[[135 126 122]
 [105 131 134]
 [125 121 135]]
->
[135 131 135]

[[134 124]
 [104 112]
 [114 126]
 [105 113]]
->
[134 112]

[[131 118 112]
 [131  99 131]
 [114 136 139]]
->
[131  99 139]

[[155 132 127 132 117]
 [151 144 119 109 149]
 [150 131 129 126 151]]
->
[155 144 129]

[[147 102 148 139]
 [136 126 153 147]
 [146 122 134 134]
 [144 124 134 149]]
->
[147 126 134 149]

[[115 126]
 [122 137]
 [151 129]]
->
[115 137]

[[155 141 128 107]
 [107 135 130 145]]
->
[155 135]

[[135 103 122]
 [134 104 124]
 [125 102 129]
 [132 102 125]]
->
[135 104 129]

[[100 130]
 [ 98 129]
 [119 119]
 [154 122]]
->
[100 129]
---
[[127 118]
 [123 149]
 [151 146]
 [113 154]]
->
[[127 118]
 [123 149]
 [151 146]]

[[130 149 143 132 114]
 [150 138 114 121 126]
 [134 133 126 118 131]
 [149 114 113 133 103]]
->
[[130 149]
 [150 138]
 [134 133]]

[[125 131]
 [144 106]
 [133 131]
 [119 141]
 [120 112]]
->
[[125 131]
 [144 106]
 [133 131]]

[[134 119 107 147]
 [106 126 157 101]
 [126 126 117 118]
 [123 130 146 141]
 [124 117 121 151]]
->
[[134 119]
 [106 126]
 [126 126]]

[[132 115]
 [152 114]
 [113 107]
 [129 142]
 [143 100]]
->
[[132 115]
 [152 114]
 [113 107]]

[[118 116 129 152 132]
 [136 151 117 144 114]
 [131 132 117 136 114]
 [141 134 100 107 104]
 [126 150 127 137 134]]
->
[[118 116]
 [136 151]
 [131 132]]
---
[[133 136 132 123 135 129 129 126 134 129 148 126 121 122]
 [132 121 130 134 140 151 149 129 132 146 115 119 129 125]
 [140 115 137 120 136 138 133 140 132 139 117 137 140 104]
 [150 114 119 123 123 148 129 128 122 123 125 117 134 121]
 [135 114 142 134 122 133 129 124 129 131 129 132 126 117]
 [139 141 133 138 135 138 128 120 128 133 130 120 132 140]]
->
[[135 114 142 134 122 133 129 124 129 131 129 132 126 117]
 [140 115 137 120 136 138 133 140 132 139 117 137 140 104]
 [139 141 133 138 135 138 128 120 128 133 130 120 132 140]
 [133 136 132 123 135 129 129 126 134 129 148 126 121 122]
 [132 121 130 134 140 151 149 129 132 146 115 119 129 125]
 [150 114 119 123 123 148 129 128 122 123 125 117 134 121]]

[[111 137 102 101 131 133 107 134]
 [132 120 128 115 127 123 121 134]
 [143 113 144 128 125 118 132 131]
 [124 139 131 153 129 136 143 118]
 [130 118 122 100 128 121 111 139]]
->
[[143 113 144 128 125 118 132 131]
 [124 139 131 153 129 136 143 118]
 [132 120 128 115 127 123 121 134]
 [130 118 122 100 128 121 111 139]
 [111 137 102 101 131 133 107 134]]

[[125 125 113 154 130 116 115]
 [124 124 125 119 126 134 121]
 [113 129 110 143 133 116 132]]
->
[[124 124 125 119 126 134 121]
 [125 125 113 154 130 116 115]
 [113 129 110 143 133 116 132]]

[[126 151 142 132 129]
 [125 138 127 130 153]
 [127 131 144 145 130]
 [125 128 129 148 143]
 [127 149 147 130 127]
 [128 134 154 137 128]
 [127 137 152 136 128]]
->
[[128 134 154 137 128]
 [127 137 152 136 128]
 [127 149 147 130 127]
 [127 131 144 145 130]
 [126 151 142 132 129]
 [125 128 129 148 143]
 [125 138 127 130 153]]

[[147 116 118 106 150 122 121 109]
 [131 114 119 113 121 122 148 140]
 [115 150 106 151 134 148 143 108]
 [107 114 127 115 122 124 138 119]
 [112 146 129 135 144 150 132 131]
 [105 105 125 132 129 105 108 131]]
->
[[112 146 129 135 144 150 132 131]
 [107 114 127 115 122 124 138 119]
 [105 105 125 132 129 105 108 131]
 [131 114 119 113 121 122 148 140]
 [147 116 118 106 150 122 121 109]
 [115 150 106 151 134 148 143 108]]

[[144 134 139 122 128 123 151 118 128 130 119 122 121 146 151]
 [131 130 134 130 125 116 134 125 136 131 122 127 141 138 132]
 [130 111 122 133 130 133 128 127 119 127 132 131 137 129 130]
 [124 123 130 130 128 132 121 133 121 129 133 130 130 123 122]
 [130 142 131 120 130 132 133 123 128 129 125 123 113 133 131]
 [128 136 128 127 125 116 130 126 140 131 123 127 132 133 129]]
->
[[144 134 139 122 128 123 151 118 128 130 119 122 121 146 151]
 [131 130 134 130 125 116 134 125 136 131 122 127 141 138 132]
 [130 142 131 120 130 132 133 123 128 129 125 123 113 133 131]
 [124 123 130 130 128 132 121 133 121 129 133 130 130 123 122]
 [128 136 128 127 125 116 130 126 140 131 123 127 132 133 129]
 [130 111 122 133 130 133 128 127 119 127 132 131 137 129 130]]

[[118 129 132 134 120 136  99 124 122 124 131]
 [139 122 144 124 123 133 122 150 134 127 130]]
->
[[139 122 144 124 123 133 122 150 134 127 130]
 [118 129 132 134 120 136  99 124 122 124 131]]
---
[[123 128 130 121 126 126 129 131 125 126 126]
 [140 125 122 140 131 132 120 129 130 130 137]
 [135 124 125 137 135 128 125 129 127 127 129]
 [132 129 134 148 150 127 140 121 135 129 115]
 [118 134 132 126 122 128 137 113 136 132 118]
 [113 136 136 115 119 126 140 120 132 130 118]
 [134 127 120 130 116 134 118 123 130 132 139]]
->
[[134 127 120 130 116 134 118 123 130 132 139]
 [140 125 122 140 131 132 120 129 130 130 137]
 [135 124 125 137 135 128 125 129 127 127 129]
 [123 128 130 121 126 126 129 131 125 126 126]
 [118 134 132 126 122 128 137 113 136 132 118]
 [132 129 134 148 150 127 140 121 135 129 115]
 [113 136 136 115 119 126 140 120 132 130 118]]

[[126 140 119 116 144]
 [130 136 124 110 146]
 [118 148 129 131 146]
 [132 134 128 106 148]
 [122 145 126 128 146]]
->
[[126 140 119 116 144]
 [130 136 124 110 146]
 [122 145 126 128 146]
 [132 134 128 106 148]
 [118 148 129 131 146]]

[[139 129 128 132 127 125 145 123]
 [131 130 135 122 126 129 140 111]
 [140 129 121 123 141 130 125 126]
 [131 128 130 128 127 127 135 124]
 [120 113 132 154 118 111 143 128]
 [135 107 118 146 144 109 128 125]
 [143 130 123 116 144 131 130 109]]
->
[[135 107 118 146 144 109 128 125]
 [140 129 121 123 141 130 125 126]
 [143 130 123 116 144 131 130 109]
 [139 129 128 132 127 125 145 123]
 [131 128 130 128 127 127 135 124]
 [120 113 132 154 118 111 143 128]
 [131 130 135 122 126 129 140 111]]

[[127 129 126 125 135 134 127 125 131 131 127 132 133 130]
 [129 123 129 118 138 123 123 130 121 124 135 126 141 126]
 [119 119 123 133 142 136 105 137 125 129 142 116 121 120]
 [116 131 132 120 129 115 118 140 131 141 144 130 132 133]
 [128 120 124 118 129 127 127 127 121 125 125 127 146 114]]
->
[[119 119 123 133 142 136 105 137 125 129 142 116 121 120]
 [128 120 124 118 129 127 127 127 121 125 125 127 146 114]
 [127 129 126 125 135 134 127 125 131 131 127 132 133 130]
 [129 123 129 118 138 123 123 130 121 124 135 126 141 126]
 [116 131 132 120 129 115 118 140 131 141 144 130 132 133]]

[[130 129 128 128 125 125 125 122 130 122 125 130 121]
 [121 112 119 109 138 158 125 151 128 148 155 121 154]
 [141 151 144 154 122 101 136 108 134 111 104 141 104]
 [116 131 126 136 134 123 140 126 114 146 133 112 134]
 [125 137 132 141 126 111 136 119 121 127 116 124 121]]
->
[[121 112 119 109 138 158 125 151 128 148 155 121 154]
 [116 131 126 136 134 123 140 126 114 146 133 112 134]
 [130 129 128 128 125 125 125 122 130 122 125 130 121]
 [125 137 132 141 126 111 136 119 121 127 116 124 121]
 [141 151 144 154 122 101 136 108 134 111 104 141 104]]

[[133 132 123 112 112 117 127 116 125 133]
 [116 146 134 125 121 142 125 121 115 126]
 [138 113 116 130 135 110 135 137 137 136]
 [130 109 122 126 135 122 130 118 155  99]]
->
[[138 113 116 130 135 110 135 137 137 136]
 [130 109 122 126 135 122 130 118 155  99]
 [133 132 123 112 112 117 127 116 125 133]
 [116 146 134 125 121 142 125 121 115 126]]

[[108 132 143 128 125 122 134 114]
 [132 105 127 149 119 127 131 129]
 [142 116 121 136 132 123 119 141]
 [123 152 130 106 136 130 126 126]
 [114 134 138 126 129 121 130 119]
 [125 117 132 137 122 128 132 124]
 [131 139 125 117 137 125 122 133]]
->
[[142 116 121 136 132 123 119 141]
 [131 139 125 117 137 125 122 133]
 [132 105 127 149 119 127 131 129]
 [123 152 130 106 136 130 126 126]
 [125 117 132 137 122 128 132 124]
 [114 134 138 126 129 121 130 119]
 [108 132 143 128 125 122 134 114]]
---
[[140 142 120]
 [118 130 151]
 [118 106 123]
 [143 147 119]]
->
[[118 130 151]
 [118 106 123]]

[[147 107 151 125]
 [124 127 106 130]
 [106 151 104 135]
 [148 116 142 130]]
->
[[124 127 106]
 [106 151 104]]

[[128 128 128 128]
 [127 128 127 128]
 [118 124 129 128]
 [121 123 127  99]
 [129 128 128 129]]
->
[[127 128 127]
 [118 124 129]]

[[129 117 137 147 123]
 [132 101 144 117 145]
 [111 102 145 141 102]
 [153 119 146 132 143]
 [145 124 135 146 138]]
->
[[132 101 144]
 [111 102 145]]

[[ 99 121 109 105 138]
 [109 117 102 148 110]
 [156 138 109 144 107]
 [130 105 155 106 142]]
->
[[109 117 102]
 [156 138 109]]

[[117 130 122]
 [102 129 122]
 [120 135 106]]
->
[[102 129 122]
 [120 135 106]]

[[142 115 130]
 [132 120 106]
 [150 128 126]
 [133 124 128]]
->
[[132 120 106]
 [150 128 126]]
